Below is a small trained network, with its code and all its weights. Each question gives an input and a target symbol and asks what happens when units are switched off, that is, made to give their printed mean instead of their output.

import numpy as np


def w(rows, s, z=0):
    codes = np.array(rows[::2]) - 128.0
    scale = np.full(codes.shape[1], s)
    scale[-1] = z or s
    return codes * scale


def norm(h):
    return h / np.sqrt((h * h).mean(-1, keepdims=True) + 1e-5)


def softmax(a):
    e = np.exp(a - a.max(-1, keepdims=True))
    return e / e.sum(-1, keepdims=True)


def log_softmax(a):
    a = a - a.max(-1, keepdims=True)
    return a - np.log(np.exp(a).sum(-1, keepdims=True))


def net(x, mask):
    ids = ['αβγδεζηλμξπστφψω'.index(c) for c in x.split()]
    T = len(ids)
    res = E[ids] + P[:T]
    u = 0
    for l in range(3):
        r = norm(res)
        for j in range(2):
            rows = slice(4 * j, 4 * j + 4)
            q, k, v = (r @ M[l][rows].T for M in (Q, K, V))
            z = softmax(np.where(np.tri(T) > 0, q @ k.T / 4**0.5, -1e9)) @ v
            o = O[l][rows]
            res = res + np.where(mask[u + j], z, o[:, -1]) @ o[:, :-1]
        u += 2
    return log_softmax(norm(res)[-1] @ U[:, :-1].T + U[:, -1])


Q, K, V, O = {}, {}, {}, {}
E = w([
[95,158,114,167,142],'α',
[142,79,199,159,146],'β',
[251,90,125,117,65],'γ',
[153,97,215,181,139],'δ',
[103,164,157,142,73],'ε',
[117,94,182,177,145],'ζ',
[108,180,148,125,103],'η',
[127,132,104,190,111],'λ',
[130,191,204,153,149],'μ',
[109,91,125,184,152],'ξ',
[118,108,169,176,76],'π',
[136,139,85,158,98],'σ',
[160,155,111,218,164],'τ',
[75,84,165,117,64],'φ',
[152,75,89,150,92],'ψ',
[162,83,88,87,116],'ω',
],0.02)
P = w([
[92,69,106,91,86],'0',
[184,139,169,198,118],'1',
[110,126,121,150,73],'2',
[179,139,131,149,111],'3',
[112,58,85,147,59],'4',
[129,113,131,156,72],'5',
[97,41,90,98,40],'6',
[246,194,196,140,82],'7',
],0.014)
Q[0] = w([
[230,108,1,29,172],'L0H0',
[124,95,81,137,60],'L0H0',
[99,92,75,158,211],'L0H0',
[208,118,178,99,76],'L0H0',
[159,128,164,184,137],'L0H1',
[50,203,127,112,110],'L0H1',
[118,156,81,117,142],'L0H1',
[130,123,160,162,54],'L0H1',
],0.0096)
K[0] = w([
[183,142,25,36,37],'L0H0',
[199,2,145,105,78],'L0H0',
[124,159,92,207,198],'L0H0',
[175,102,154,42,47],'L0H0',
[104,145,105,139,65],'L0H1',
[178,66,163,103,166],'L0H1',
[160,155,90,162,142],'L0H1',
[155,66,82,68,145],'L0H1',
],0.0078)
V[0] = w([
[161,149,117,195,87],'L0H0',
[46,154,148,135,180],'L0H0',
[39,138,143,164,127],'L0H0',
[131,163,159,153,174],'L0H0',
[208,51,126,225,234],'L0H1',
[165,133,141,254,156],'L0H1',
[61,195,54,176,87],'L0H1',
[131,167,88,218,140],'L0H1',
],0.008)
O[0] = w([
[142,167,201,206,82,253],'L0H0',
[181,65,84,69,148,46],'L0H0',
[163,95,119,137,131,167],'L0H0',
[121,102,61,157,79,94],'L0H0',
[66,75,149,122,176,127],'L0H1',
[126,128,209,75,67,202],'L0H1',
[109,181,149,100,174,184],'L0H1',
[55,152,254,60,171,156],'L0H1',
],0.0081,0.0043)
Q[1] = w([
[161,138,201,114,70],'L1H0',
[132,112,126,56,155],'L1H0',
[116,36,128,185,74],'L1H0',
[144,108,224,191,57],'L1H0',
[124,84,127,131,17],'L1H1',
[119,103,125,83,186],'L1H1',
[65,70,144,62,106],'L1H1',
[254,197,184,119,65],'L1H1',
],0.01)
K[1] = w([
[90,136,101,189,115],'L1H0',
[171,209,147,111,131],'L1H0',
[82,158,33,58,104],'L1H0',
[83,149,79,74,103],'L1H0',
[106,62,26,54,89],'L1H1',
[81,131,140,192,226],'L1H1',
[144,162,61,153,252],'L1H1',
[117,137,157,56,87],'L1H1',
],0.011)
V[1] = w([
[163,36,137,175,159],'L1H0',
[97,194,137,176,12],'L1H0',
[144,105,176,117,91],'L1H0',
[78,95,37,127,84],'L1H0',
[174,139,181,251,103],'L1H1',
[212,170,157,126,150],'L1H1',
[13,145,95,101,98],'L1H1',
[16,168,179,74,58],'L1H1',
],0.011)
O[1] = w([
[183,42,186,31,83,139],'L1H0',
[164,211,172,179,107,255],'L1H0',
[166,105,177,173,182,165],'L1H0',
[126,163,64,157,76,194],'L1H0',
[160,195,216,33,88,226],'L1H1',
[87,144,186,40,123,90],'L1H1',
[128,159,118,219,250,141],'L1H1',
[155,136,205,255,160,188],'L1H1',
],0.0089,0.0092)
Q[2] = w([
[142,172,248,132,116],'L2H0',
[91,189,171,138,88],'L2H0',
[118,174,110,136,45],'L2H0',
[98,136,163,193,46],'L2H0',
[137,131,193,182,106],'L2H1',
[145,149,188,78,193],'L2H1',
[125,119,127,184,51],'L2H1',
[144,110,120,164,103],'L2H1',
],0.012)
K[2] = w([
[150,35,137,105,128],'L2H0',
[177,40,44,115,144],'L2H0',
[85,69,56,75,150],'L2H0',
[33,105,33,2,94],'L2H0',
[127,200,29,149,197],'L2H1',
[63,218,170,215,117],'L2H1',
[160,68,55,103,149],'L2H1',
[142,125,107,125,183],'L2H1',
],0.0094)
V[2] = w([
[160,118,151,172,182],'L2H0',
[80,92,136,90,99],'L2H0',
[142,108,116,127,113],'L2H0',
[192,87,141,156,100],'L2H0',
[143,249,121,156,106],'L2H1',
[163,154,161,55,81],'L2H1',
[240,71,177,158,119],'L2H1',
[38,163,100,137,109],'L2H1',
],0.013)
O[2] = w([
[186,71,176,217,160,120],'L2H0',
[132,163,27,164,149,121],'L2H0',
[155,64,98,144,100,155],'L2H0',
[249,63,143,13,81,232],'L2H0',
[124,226,164,225,31,224],'L2H1',
[119,204,81,2,169,147],'L2H1',
[228,103,165,23,210,254],'L2H1',
[84,143,106,194,44,92],'L2H1',
],0.008,0.0063)
U = w([
[153,168,150,190,186,51],'α',
[182,74,129,107,64,55],'β',
[111,159,136,51,75,75],'γ',
[91,84,20,251,190,227],'δ',
[153,88,96,77,162,239],'ε',
[215,93,31,232,113,99],'ζ',
[83,191,130,144,113,190],'η',
[194,119,125,106,142,78],'λ',
[168,130,87,114,205,170],'μ',
[140,148,187,115,130,3],'ξ',
[161,1,110,148,180,178],'π',
[136,181,101,197,165,62],'σ',
[105,76,24,104,80,172],'τ',
[66,213,75,139,147,138],'φ',
[34,87,249,119,213,116],'ψ',
[96,196,111,24,96,70],'ω',
],0.0091,0.0047)

Each question gives the input, a string of symbols that net reads in full, and the target symbol t.
The units are the heads (4 rows each of Q, K, V and O). Each row of codes is followed by its name. A weight is (code - 128) times the scale printed after its matrix; where a second scale follows, it is the last column's (O and U).
mask holds one flag per head, layer by layer. A switched-off head (its flag False) gives its mean, the last column of its rows in O, instead of its output. The means were averaged over made-up inputs and are rounded, as every weight is.
A unit's drop is (log p(t) with every unit on - log p(t) with that unit switched off) / (log p(t) with every unit on - log p(t) with every unit switched off).
The circuit of an input: a set's keep is (log p(t) with only the set's units on - log p(t) with every unit switched off) / (log p(t) with every unit on - log p(t) with every unit switched off). Starting from all 6 units, units are removed one at a time, each time the one whose removal leaves the highest keep (on an exact tie, the one counted first), for as long as the keep stays at least 0.8.
circuit, biggest first: the units of the circuit, biggest drop first
most important unit: the unit with the biggest drop
which heads matter: for each layer, one digit per head in row order, 1 if its drop is at least 0.15 and else 0, layers parted by /
input ξ φ α σ β, target π: most important unit -> L1H1
input ξ ε ψ τ φ α ε, target π: which heads matter -> 10 / 11 / 01
input α β π, target δ: circuit, biggest first -> [L0H0, L1H1]
input α ζ α ξ τ, target δ: which heads matter -> 10 / 10 / 01
input α γ φ δ δ, target δ: circuit, biggest first -> [L0H0, L1H1]
input α ζ α λ ω, target δ: circuit, biggest first -> [L1H1, L0H0]
input ω η η τ ε ε ω, target τ: circuit, biggest first -> [L0H1, L1H1, L2H1]
input α ω γ η ω ω, target δ: circuit, biggest first -> [L0H0, L1H1]
input φ ω η σ δ, target ζ: which heads matter -> 11 / 11 / 00
input ξ μ ε μ φ π ω, target π: circuit, biggest first -> [L1H1, L2H1]
input ξ α ω τ δ, target π: which heads matter -> 11 / 11 / 01
input μ ζ α σ ω, target ω: which heads matter -> 11 / 01 / 00
input φ ξ ζ γ ω, target ζ: which heads matter -> 11 / 11 / 00
input μ η α, target ω: circuit, biggest first -> [L0H1, L1H1, L0H0]
input α ξ ξ γ μ ε ω α, target δ: circuit, biggest first -> [L0H0, L1H1, L2H1]
input ω γ ω ε σ, target τ: most important unit -> L0H1
input α ψ ξ σ ω ζ, target δ: circuit, biggest first -> [L0H0, L1H0, L1H1]
input φ φ α ψ δ φ α, target ζ: which heads matter -> 11 / 01 / 00
input ω ξ ε τ ε ψ α, target τ: circuit, biggest first -> [L0H1, L1H1, L0H0]
input ξ ξ τ μ σ, target π: circuit, biggest first -> [L2H1, L1H1, L0H0, L1H0]
input α ε α φ η ξ λ, target δ: which heads matter -> 10 / 11 / 00
input α φ α ξ σ φ σ, target δ: which heads matter -> 10 / 01 / 00
